Here is a tiny trained network, its code and every weight. The questions are about switching its units off for an input and a class, where a switched-off unit gives its printed mean instead of its output.

import numpy as np


def w(rows, s, z=0):
    codes = np.array(rows[::2]) - 128.0
    scale = np.full(codes.shape[1], s)
    scale[-1] = z or s
    return codes * scale


def f(y):
    return np.maximum(y, 0)


def log_softmax(a):
    a = a - a.max(-1, keepdims=True)
    return a - np.log(np.exp(a).sum(-1, keepdims=True))


def net(x, mask):
    res = np.array(x, float).reshape(1, 7) / 4 @ E
    y = f(res @ A[0][:, :-1].T + A[0][:, -1])
    res = res + np.where(mask, y, B[0][:, -1]) @ B[0][:, :-1]
    return log_softmax(res[-1] @ U[:, :-1].T + U[:, -1])


A, B = {}, {}
E = w([
[151,95,235,135,134,105,49,211,60],'x0',
[124,130,119,142,136,137,133,138,116],'x1',
[129,128,127,126,125,129,128,128,126],'x2',
[144,124,126,125,121,128,113,121,143],'x3',
[222,67,124,76,218,115,180,125,103],'x4',
[50,118,75,34,169,196,83,184,155],'x5',
[192,246,179,106,155,175,130,141,136],'x6',
],0.014)
A[0] = w([
[176,76,118,118,170,122,148,129,113,45],'N1',
[129,133,116,158,154,119,121,174,155,43],'N2',
[182,178,154,95,183,159,141,129,113,46],'N3',
[119,127,99,70,134,159,121,204,145,87],'N4',
[182,64,102,74,178,83,156,157,102,70],'N5',
[98,74,117,141,98,115,132,132,111,68],'N6',
[94,148,74,101,135,110,156,80,101,91],'N7',
[111,59,111,157,129,90,121,153,173,74],'N8',
[151,95,162,138,116,117,98,208,108,88],'N9',
[75,101,95,86,173,148,77,146,143,76],'N10',
[158,79,120,104,197,110,166,122,143,103],'N11',
[108,51,107,141,104,114,126,131,115,66],'N12',
[115,252,162,127,161,131,98,139,145,3],'N13',
[144,129,47,120,109,149,188,90,176,89],'N14',
[142,115,166,137,145,102,66,175,101,104],'N15',
[116,88,190,98,104,98,75,207,48,101],'N16',
[37,178,113,188,26,91,55,162,153,20],'N17',
[141,101,137,142,149,115,77,149,121,83],'N18',
[120,140,49,142,124,130,191,132,184,92],'N19',
[82,122,135,99,156,108,122,152,157,25],'N20',
[126,104,159,133,163,124,91,154,137,108],'N21',
[185,84,177,222,47,63,211,114,109,27],'N22',
[66,74,120,26,147,217,93,169,146,105],'N23',
[72,20,89,139,124,65,112,110,108,65],'N24',
],0.013,0.0066)
B[0] = w([
[59,51,179,124,94,158,104,139,60,175],'N1',
[148,98,119,132,140,149,157,112,134,130],'N2',
[166,145,161,100,113,208,95,207,164,194],'N3',
[188,119,174,205,132,87,176,108,122,190],'N4',
[58,37,201,107,83,188,29,95,37,202],'N5',
[160,165,145,71,149,142,127,190,128,166],'N6',
[110,151,113,117,108,147,176,73,198,175],'N7',
[172,166,150,74,138,168,137,189,140,170],'N8',
[83,148,37,90,105,105,171,70,192,193],'N9',
[158,138,158,223,137,36,159,157,61,195],'N10',
[19,51,142,125,125,168,62,155,92,191],'N11',
[173,191,153,103,136,185,112,205,190,174],'N12',
[213,147,167,56,112,207,128,198,136,203],'N13',
[59,181,63,103,127,68,159,101,205,215],'N14',
[90,196,52,87,152,75,166,73,202,197],'N15',
[80,169,19,76,112,97,178,73,207,233],'N16',
[40,31,227,96,141,193,31,87,14,253],'N17',
[81,154,79,110,157,107,150,114,124,161],'N18',
[106,155,52,77,129,112,131,62,168,203],'N19',
[136,97,152,155,125,102,134,127,109,150],'N20',
[122,160,97,118,130,126,148,85,160,166],'N21',
[190,87,170,254,163,44,177,108,101,248],'N22',
[183,124,164,237,133,37,143,103,85,240],'N23',
[254,193,117,53,122,194,129,248,163,211],'N24',
],0.0082,0.02)
U = w([
[87,146,57,88,119,98,175,54,197,255],'0',
[216,117,165,225,122,53,166,101,113,103],'1',
[51,84,175,97,115,186,82,106,84,39],'2',
[251,165,148,59,117,196,139,202,166,116],'3',
],0.012,0.00083)

Each question gives the input, the list of numbers given to net, and the class t.
The units are the neurons (one row each of A and B). Each row of codes is followed by its name. A weight is (code - 128) times the scale printed after its matrix; where a second scale follows, it is the last column's (A, B and U).
mask holds one flag per neuron, in row order. A switched-off neuron (its flag False) gives its mean, the last column of its row in B, instead of its output. The means were averaged over made-up inputs and are rounded, as every weight is.
A unit's drop is (log p(t) with every unit on - log p(t) with that unit switched off) / (log p(t) with every unit on - log p(t) with every unit switched off).
The circuit of an input: a set's keep is (log p(t) with only the set's units on - log p(t) with every unit switched off) / (log p(t) with every unit on - log p(t) with every unit switched off). Starting from the 12 units with the biggest drops (on a tie, the unit counted first), units are removed one at a time, each time the one whose removal leaves the highest keep (on an exact tie, the one counted first), for as long as the keep stays at least 0.8.
units of the circuit, in order: the units of the circuit, biggest drop first
top k neurons: the k neurons with the biggest drops, biggest first
drop when u is switched off: that unit's drop, to one decimal
input [-2,-5,1,-3,-7,5,-3], class 2: units of the circuit, in order : [N17]
input [-3,-6,-8,-3,-6,-6,-6], class 1: top 4 neurons : [N22, N5, N11, N13]
input [1,-7,6,-2,5,-6,7], class 3: top 3 neurons : [N3, N23, N10]
input [6,5,-4,4,-3,8,3], class 1: top 3 neurons : [N23, N10, N4]
input [1,-5,5,-1,-4,-1,-5], class 3: top 2 neurons : [N24, N5]
input [3,7,2,-3,7,-5,8], class 3: top 3 neurons : [N3, N17, N13]
input [8,-2,-8,2,0,8,-4], class 0: top 4 neurons : [N16, N9, N15, N22]
input [7,4,0,4,-5,6,-8], class 3: top 3 neurons : [N24, N12, N8]
input [2,-3,1,1,2,0,1], class 0: top 2 neurons : [N17, N24]
input [5,6,-5,-6,-5,5,4], class 0: top 3 neurons : [N16, N22, N15]
input [1,-8,6,1,-5,-4,-3], class 2: top 2 neurons : [N17, N23]
input [5,-6,-4,1,6,-3,-4], class 2: top 2 neurons : [N5, N1]
input [5,0,-8,4,-4,-7,8], class 3: top 3 neurons : [N13, N23, N3]
input [4,-3,5,-5,-1,1,-6], class 3: units of the circuit, in order : [N24]
input [1,-4,-4,8,6,-1,-4], class 2: drop when N5 is switched off : 0.4
input [-2,-3,4,-3,-5,5,1], class 1: drop when N11 is switched off : 0.1
input [-4,-4,-5,0,8,4,-7], class 2: drop when N5 is switched off : 1.9
